Below are the code and all the weights of a small trained network. Each question names an input and a target symbol and asks about switching units off, where a switched-off unit gives its printed mean instead of its output.

import numpy as np


def w(rows, s, z=0):
    codes = np.array(rows[::2]) - 128.0
    scale = np.full(codes.shape[1], s)
    scale[-1] = z or s
    return codes * scale


def norm(h):
    return h / np.sqrt((h * h).mean(-1, keepdims=True) + 1e-5)


def f(y):
    return y / 2 * (1 + np.tanh(0.7978845608 * (y + 0.044715 * y**3)))


def softmax(a):
    e = np.exp(a - a.max(-1, keepdims=True))
    return e / e.sum(-1, keepdims=True)


def log_softmax(a):
    a = a - a.max(-1, keepdims=True)
    return a - np.log(np.exp(a).sum(-1, keepdims=True))


def net(x, mask):
    ids = ['Λαηξσω'.index(c) for c in x.split()]
    T = len(ids)
    res = E[ids] + P[:T]
    u = 0
    for l in range(2):
        r = norm(res)
        for j in range(3):
            rows = slice(2 * j, 2 * j + 2)
            q, k, v = (r @ M[l][rows].T for M in (Q, K, V))
            z = softmax(np.where(np.tri(T) > 0, q @ k.T / 2**0.5, -1e9)) @ v
            o = O[l][rows]
            res = res + np.where(mask[u + j], z, o[:, -1]) @ o[:, :-1]
        u += 3
        y = f(norm(res) @ A[l][:, :-1].T + A[l][:, -1])
        res = res + np.where(mask[u : u + 4], y, B[l][:, -1]) @ B[l][:, :-1]
        u += 4
    return log_softmax(norm(res)[-1] @ U[:, :-1].T + U[:, -1])


Q, K, V, O, A, B = {}, {}, {}, {}, {}, {}
E = w([
[101,123,121,101,152,206],'Λ',
[83,214,85,195,125,114],'α',
[155,50,4,180,123,96],'η',
[114,162,198,41,61,55],'ξ',
[66,131,185,215,175,173],'σ',
[135,146,140,223,184,201],'ω',
],0.018)
P = w([
[185,82,254,196,130,109],'0',
[25,105,196,185,162,182],'1',
[115,101,139,188,142,179],'2',
[117,74,119,145,113,157],'3',
[147,57,99,84,81,179],'4',
[124,30,143,93,72,134],'5',
],0.0086)
Q[0] = w([
[176,70,191,141,153,100],'L0H1',
[68,124,101,167,98,155],'L0H1',
[152,101,191,136,111,168],'L0H2',
[208,136,93,146,76,134],'L0H2',
[9,106,157,147,123,205],'L0H3',
[118,190,90,127,109,161],'L0H3',
],0.012)
K[0] = w([
[120,116,161,72,140,162],'L0H1',
[155,83,10,140,141,155],'L0H1',
[141,144,76,100,176,176],'L0H2',
[109,74,118,164,89,78],'L0H2',
[129,142,50,87,59,133],'L0H3',
[80,127,115,139,115,121],'L0H3',
],0.012)
V[0] = w([
[144,251,122,253,136,186],'L0H1',
[70,205,115,126,10,133],'L0H1',
[138,131,161,144,160,205],'L0H2',
[121,82,127,255,119,99],'L0H2',
[244,50,76,60,43,112],'L0H3',
[121,154,13,196,30,174],'L0H3',
],0.0084)
O[0] = w([
[109,171,248,168,167,130,195],'L0H1',
[98,83,175,198,195,172,219],'L0H1',
[199,148,129,121,107,166,149],'L0H2',
[140,112,156,72,87,157,186],'L0H2',
[154,208,102,124,83,187,3],'L0H3',
[170,141,118,106,245,110,107],'L0H3',
],0.011,0.0061)
A[0] = w([
[127,221,244,17,112,61,2],'L0N1',
[187,162,76,253,199,130,108],'L0N2',
[142,25,97,234,230,130,141],'L0N3',
[103,1,69,101,141,147,36],'L0N4',
],0.0074,0.0014)
B[0] = w([
[57,254,65,84,128,51,217],'L0N1',
[103,78,39,114,100,77,188],'L0N2',
[99,163,96,184,53,122,254],'L0N3',
[134,141,178,150,114,171,213],'L0N4',
],0.012,0.0034)
Q[1] = w([
[155,139,160,140,164,151],'L1H1',
[193,145,132,98,54,62],'L1H1',
[38,101,134,139,179,253],'L1H2',
[128,95,109,134,168,133],'L1H2',
[62,175,86,169,156,89],'L1H3',
[118,118,103,175,182,98],'L1H3',
],0.011)
K[1] = w([
[151,108,55,122,208,120],'L1H1',
[130,11,155,66,143,141],'L1H1',
[130,229,169,121,65,93],'L1H2',
[133,188,108,161,121,63],'L1H2',
[233,38,112,149,136,198],'L1H3',
[99,114,133,205,174,145],'L1H3',
],0.012)
V[1] = w([
[154,121,227,190,109,207],'L1H1',
[91,51,148,50,129,131],'L1H1',
[64,73,73,216,164,224],'L1H2',
[143,53,2,200,152,148],'L1H2',
[120,174,67,184,103,78],'L1H3',
[150,106,142,234,132,228],'L1H3',
],0.0077)
O[1] = w([
[199,129,137,73,71,61,185],'L1H1',
[71,61,165,92,70,136,160],'L1H1',
[131,78,112,46,158,208,79],'L1H2',
[46,125,250,77,70,74,2],'L1H2',
[137,161,73,77,187,119,130],'L1H3',
[179,157,31,153,144,56,90],'L1H3',
],0.011,0.0074)
A[1] = w([
[231,149,141,157,137,125,118],'L1N1',
[75,174,175,40,203,45,90],'L1N2',
[78,40,237,84,89,146,60],'L1N3',
[107,246,109,74,41,41,6],'L1N4',
],0.011,0.0015)
B[1] = w([
[59,111,130,24,99,130,173],'L1N1',
[102,167,4,175,29,119,164],'L1N2',
[139,48,150,65,210,138,255],'L1N3',
[130,156,87,199,56,59,172],'L1N4',
],0.013,0.0096)
U = w([
[140,158,162,235,68,253,5],'Λ',
[136,178,117,233,230,115,156],'α',
[138,131,39,175,20,106,223],'η',
[197,247,189,78,129,97,80],'ξ',
[116,69,175,91,133,96,161],'σ',
[163,197,60,114,145,169,32],'ω',
],0.011,0.0033)

Each question gives the input, a string of symbols that net reads in full, and the target symbol t.
The units are the heads (2 rows each of Q, K, V and O) and the neurons (one row each of A and B). Each row of codes is followed by its name. A weight is (code - 128) times the scale printed after its matrix; where a second scale follows, it is the last column's (O, A, B and U).
mask holds one flag per unit, layer by layer, with each layer's heads first. A switched-off unit (its flag False) gives its mean, the last column of its rows in O or B, instead of its output. The means were averaged over made-up inputs and are rounded, as every weight is.
A unit's drop is (log p(t) with every unit on - log p(t) with that unit switched off) / (log p(t) with every unit on - log p(t) with every unit switched off).
The circuit of an input: a set's keep is (log p(t) with only the set's units on - log p(t) with every unit switched off) / (log p(t) with every unit on - log p(t) with every unit switched off). Starting from the 12 units with the biggest drops (on a tie, the unit counted first), units are removed one at a time, each time the one whose removal leaves the highest keep (on an exact tie, the one counted first), for as long as the keep stays at least 0.8.
units of the circuit, in order: the units of the circuit, biggest drop first
most important unit: the unit with the biggest drop
k most important neurons: the k neurons with the biggest drops, biggest first
k most important neurons of layer l: the k neurons of layer l with the biggest drops, biggest first
heads that matter: for each layer, one digit per head in row order, 1 if its drop is at least 0.15 and else 0, layers parted by /
drop when u is switched off: that unit's drop, to one decimal
input Λ η η, target σ: units of the circuit, in order => L1H2
input ξ ξ ξ Λ, target Λ: 3 most important neurons of layer 1 => L1N3; L1N2; L1N4
input α ξ α α η ω, target ω: heads that matter => 101 / 000
input ξ α ξ α η ω, target ω: units of the circuit, in order => L0H3; L0H1
input ξ ξ ω ω, target ξ: heads that matter => 100 / 100
input Λ η σ, target ω: heads that matter => 011 / 100
input η ξ ω ω σ, target ξ: heads that matter => 111 / 000
input ξ ξ η ω ω ω, target ξ: heads that matter => 111 / 000
input α ξ ω Λ, target ξ: units of the circuit, in order => L0H1; L1H1
input α Λ ω, target η: units of the circuit, in order => L1H3; L1N3
input ξ ξ α ξ ω Λ, target ξ: units of the circuit, in order => L0H1; L1H1; L1N3
input σ ξ ξ σ α σ, target α: heads that matter => 001 / 000
input η η ξ, target η: 2 most important neurons of layer 1 => L1N2; L1N4
input α ξ ω, target Λ: units of the circuit, in order => L0H2; L1N3
input ω ω ξ ξ σ, target Λ: most important unit => L1H2
input α Λ Λ, target η: heads that matter => 011 / 101
input α ξ ξ Λ, target Λ: units of the circuit, in order => L0N1; L1N3; L1H3; L1H2
input η ξ α η, target σ: heads that matter => 100 / 010
input α ω Λ ω, target η: heads that matter => 010 / 001
input ω α Λ, target α: heads that matter => 101 / 010
input η ω ξ σ, target Λ: most important unit => L0H3
input ω ω ξ, target η: heads that matter => 000 / 000
input η ξ ξ ω, target Λ: 2 most important neurons => L1N3; L0N2
input η ξ α, target η: 2 most important neurons => L0N2; L1N2
input ξ Λ η Λ, target ω: drop when L1N1 is switched off => 0.0
input ω α ω η Λ, target ω: drop when L1H2 is switched off => 0.1
input ξ ξ ω σ, target ξ: most important unit => L0H1
input α σ α Λ, target α: drop when L1N3 is switched off => 0.4
input σ η ξ α Λ σ, target η: drop when L0H2 is switched off => 0.2
